Below are the code and all the weights of a small trained network. Each question names an input and a target symbol and asks about switching units off, where a switched-off unit gives its printed mean instead of its output.

import numpy as np


def w(rows, s, z=0):
    codes = np.array(rows[::2]) - 128.0
    scale = np.full(codes.shape[1], s)
    scale[-1] = z or s
    return codes * scale


def softmax(a):
    e = np.exp(a - a.max(-1, keepdims=True))
    return e / e.sum(-1, keepdims=True)


def log_softmax(a):
    a = a - a.max(-1, keepdims=True)
    return a - np.log(np.exp(a).sum(-1, keepdims=True))


def net(x, mask):
    ids = ['ΓΛαβδεζηθμξπστψω'.index(c) for c in x.split()]
    T = len(ids)
    res = E[ids] + P[:T]
    u = 0
    for l in range(3):
        r = res
        for j in range(3):
            rows = slice(3 * j, 3 * j + 3)
            q, k, v = (r @ M[l][rows].T for M in (Q, K, V))
            z = softmax(np.where(np.tri(T) > 0, q @ k.T / 3**0.5, -1e9)) @ v
            o = O[l][rows]
            res = res + np.where(mask[u + j], z, o[:, -1]) @ o[:, :-1]
        u += 3
    return log_softmax(res[-1] @ U[:, :-1].T + U[:, -1])


Q, K, V, O = {}, {}, {}, {}
E = w([
[89,156,127,169],'Γ',
[126,125,136,167],'Λ',
[136,151,120,153],'α',
[115,99,145,203],'β',
[131,177,103,128],'δ',
[127,131,133,172],'ε',
[129,140,183,109],'ζ',
[123,155,123,148],'η',
[135,144,131,144],'θ',
[67,7,108,89],'μ',
[153,187,126,79],'ξ',
[179,143,123,134],'π',
[136,161,72,189],'σ',
[108,198,105,109],'τ',
[131,203,72,114],'ψ',
[138,162,113,140],'ω',
],0.022)
P = w([
[140,100,132,119],'0',
[57,238,123,70],'1',
[111,174,105,99],'2',
[195,3,14,103],'3',
[119,106,93,83],'4',
[125,244,191,171],'5',
],0.012)
Q[0] = w([
[143,122,237,248],'0.h1',
[182,230,149,148],'0.h1',
[238,81,85,207],'0.h1',
[89,150,101,130],'0.h2',
[223,151,193,167],'0.h2',
[81,98,82,58],'0.h2',
[66,59,89,124],'0.h3',
[94,84,112,142],'0.h3',
[85,138,47,164],'0.h3',
],0.011)
K[0] = w([
[187,99,100,119],'0.h1',
[200,8,81,135],'0.h1',
[70,99,106,102],'0.h1',
[61,129,175,123],'0.h2',
[154,93,141,115],'0.h2',
[105,172,116,85],'0.h2',
[82,114,125,145],'0.h3',
[152,115,158,139],'0.h3',
[122,44,97,103],'0.h3',
],0.014)
V[0] = w([
[153,101,40,48],'0.h1',
[2,147,186,102],'0.h1',
[130,216,153,191],'0.h1',
[206,95,137,145],'0.h2',
[104,185,163,139],'0.h2',
[16,101,100,80],'0.h2',
[109,117,94,68],'0.h3',
[69,159,73,138],'0.h3',
[67,133,171,16],'0.h3',
],0.008)
O[0] = w([
[44,84,190,158,224],'0.h1',
[229,148,229,184,3],'0.h1',
[93,31,215,104,190],'0.h1',
[68,107,191,54,67],'0.h2',
[160,69,116,125,167],'0.h2',
[180,102,138,99,117],'0.h2',
[1,173,227,96,156],'0.h3',
[87,172,188,162,222],'0.h3',
[61,144,118,202,17],'0.h3',
],0.0064,0.0037)
Q[1] = w([
[118,168,151,130],'1.h1',
[185,170,157,121],'1.h1',
[146,155,131,151],'1.h1',
[145,82,141,119],'1.h2',
[107,185,173,165],'1.h2',
[250,98,130,23],'1.h2',
[118,192,118,111],'1.h3',
[163,141,177,175],'1.h3',
[77,106,197,95],'1.h3',
],0.012)
K[1] = w([
[65,143,145,125],'1.h1',
[69,90,176,138],'1.h1',
[170,91,33,136],'1.h1',
[73,206,201,162],'1.h2',
[237,109,160,105],'1.h2',
[162,214,133,160],'1.h2',
[159,62,171,91],'1.h3',
[40,146,185,215],'1.h3',
[254,159,195,229],'1.h3',
],0.0094)
V[1] = w([
[64,178,145,54],'1.h1',
[139,79,126,95],'1.h1',
[155,4,97,156],'1.h1',
[132,135,179,42],'1.h2',
[161,104,199,152],'1.h2',
[130,62,100,206],'1.h2',
[127,143,159,202],'1.h3',
[149,91,151,69],'1.h3',
[144,224,130,110],'1.h3',
],0.011)
O[1] = w([
[92,119,108,128,189],'1.h1',
[114,126,106,144,78],'1.h1',
[69,145,148,89,36],'1.h1',
[140,80,116,254,68],'1.h2',
[169,132,81,97,3],'1.h2',
[152,119,162,78,136],'1.h2',
[123,151,122,121,65],'1.h3',
[133,93,89,187,98],'1.h3',
[76,185,128,125,164],'1.h3',
],0.011,0.0043)
Q[2] = w([
[101,160,81,194],'2.h1',
[235,72,111,104],'2.h1',
[67,98,158,131],'2.h1',
[171,98,123,208],'2.h2',
[111,96,132,108],'2.h2',
[254,145,111,126],'2.h2',
[100,183,113,181],'2.h3',
[157,100,91,115],'2.h3',
[91,73,111,157],'2.h3',
],0.009)
K[2] = w([
[141,110,108,43],'2.h1',
[39,68,118,168],'2.h1',
[101,23,69,111],'2.h1',
[201,212,161,205],'2.h2',
[126,174,117,2],'2.h2',
[198,148,157,73],'2.h2',
[53,107,119,122],'2.h3',
[118,126,63,110],'2.h3',
[122,189,136,143],'2.h3',
],0.0091)
V[2] = w([
[95,89,146,113],'2.h1',
[173,156,131,97],'2.h1',
[179,99,80,108],'2.h1',
[162,98,203,159],'2.h2',
[169,33,94,138],'2.h2',
[175,100,106,55],'2.h2',
[116,203,140,156],'2.h3',
[138,119,6,112],'2.h3',
[100,85,95,169],'2.h3',
],0.011)
O[2] = w([
[129,236,104,24,98],'2.h1',
[182,1,176,88,135],'2.h1',
[212,134,77,85,68],'2.h1',
[135,177,126,175,8],'2.h2',
[139,180,72,186,2],'2.h2',
[96,189,37,86,65],'2.h2',
[140,78,245,142,213],'2.h3',
[64,84,151,194,177],'2.h3',
[135,99,71,142,123],'2.h3',
],0.0076,0.0049)
U = w([
[254,184,191,115,161],'Γ',
[135,108,120,132,94],'Λ',
[131,113,144,141,100],'α',
[174,136,109,130,145],'β',
[99,10,26,141,200],'δ',
[165,138,197,154,89],'ε',
[166,127,130,134,147],'ζ',
[145,110,115,127,98],'η',
[194,172,91,115,170],'θ',
[80,105,180,134,2],'μ',
[155,119,110,139,131],'ξ',
[247,120,100,191,202],'π',
[128,75,133,194,73],'σ',
[142,121,117,133,50],'τ',
[180,123,104,126,143],'ψ',
[42,52,116,25,146],'ω',
],0.0074,0.0056)

Each question gives the input, a string of symbols that net reads in full, and the target symbol t.
The units are the heads (3 rows each of Q, K, V and O). Each row of codes is followed by its name. A weight is (code - 128) times the scale printed after its matrix; where a second scale follows, it is the last column's (O and U).
mask holds one flag per head, layer by layer. A switched-off head (its flag False) gives its mean, the last column of its rows in O, instead of its output. The means were averaged over made-up inputs and are rounded, as every weight is.
A unit's drop is (log p(t) with every unit on - log p(t) with that unit switched off) / (log p(t) with every unit on - log p(t) with every unit switched off).
The circuit of an input: a set's keep is (log p(t) with only the set's units on - log p(t) with every unit switched off) / (log p(t) with every unit on - log p(t) with every unit switched off). Starting from all 9 units, units are removed one at a time, each time the one whose removal leaves the highest keep (on an exact tie, the one counted first), for as long as the keep stays at least 0.8.
units of the circuit, in order: the units of the circuit, biggest drop first
most important unit: the unit with the biggest drop
which heads matter: for each layer, one digit per head in row order, 1 if its drop is at least 0.15 and else 0, layers parted by /
input π π σ π Γ Γ, target δ: most important unit	0.h1
input σ σ σ ε β, target ω: units of the circuit, in order	(1.h2, 2.h2)
input Γ σ ψ, target Γ: units of the circuit, in order	(0.h1, 2.h3)
input δ τ ζ σ ξ ψ, target ω: which heads matter	110 / 010 / 010
input σ σ ζ π ζ τ, target δ: units of the circuit, in order	(0.h1, 1.h3, 1.h1)
input ξ Γ Γ, target σ: units of the circuit, in order	(1.h2, 2.h2)
input ξ σ Λ π, target ω: units of the circuit, in order	(1.h2, 1.h3, 0.h3, 1.h1)
input Γ σ ψ Λ, target ω: units of the circuit, in order	(1.h3, 2.h2)
input ζ ζ Γ, target π: units of the circuit, in order	(1.h2, 0.h1)
input δ σ σ δ, target ω: units of the circuit, in order	(1.h2, 2.h2, 0.h3)
input σ σ δ, target ω: units of the circuit, in order	(2.h2, 1.h2)
input σ ε Γ ξ π α, target σ: units of the circuit, in order	(0.h1, 1.h2, 2.h2)
input η η σ π ω β, target δ: which heads matter	100 / 011 / 000
input η π σ τ ξ σ, target ε: units of the circuit, in order	(2.h2, 0.h3, 1.h2)
input ξ σ σ ζ π σ, target π: which heads matter	100 / 111 / 010
input ξ σ σ β, target ω: which heads matter	001 / 111 / 000
input π τ σ, target δ: units of the circuit, in order	(2.h3, 0.h1, 1.h1)
input Λ σ σ π Γ η, target δ: which heads matter	100 / 001 / 000
input Γ σ ξ ξ β σ, target σ: units of the circuit, in order	(0.h1, 1.h2, 2.h2)
input ψ σ α η, target ω: most important unit	1.h3
input σ σ π π σ π, target δ: most important unit	0.h1
input π σ Γ, target δ: units of the circuit, in order	(2.h3, 0.h1, 0.h3, 1.h3)
input σ π σ π π ε, target δ: which heads matter	101 / 001 / 000
input σ π β ξ σ τ, target σ: which heads matter	100 / 011 / 010
input ψ σ Γ, target μ: which heads matter	001 / 011 / 110
input τ ξ Γ, target ε: which heads matter	101 / 001 / 011
input ξ σ σ, target σ: most important unit	1.h2
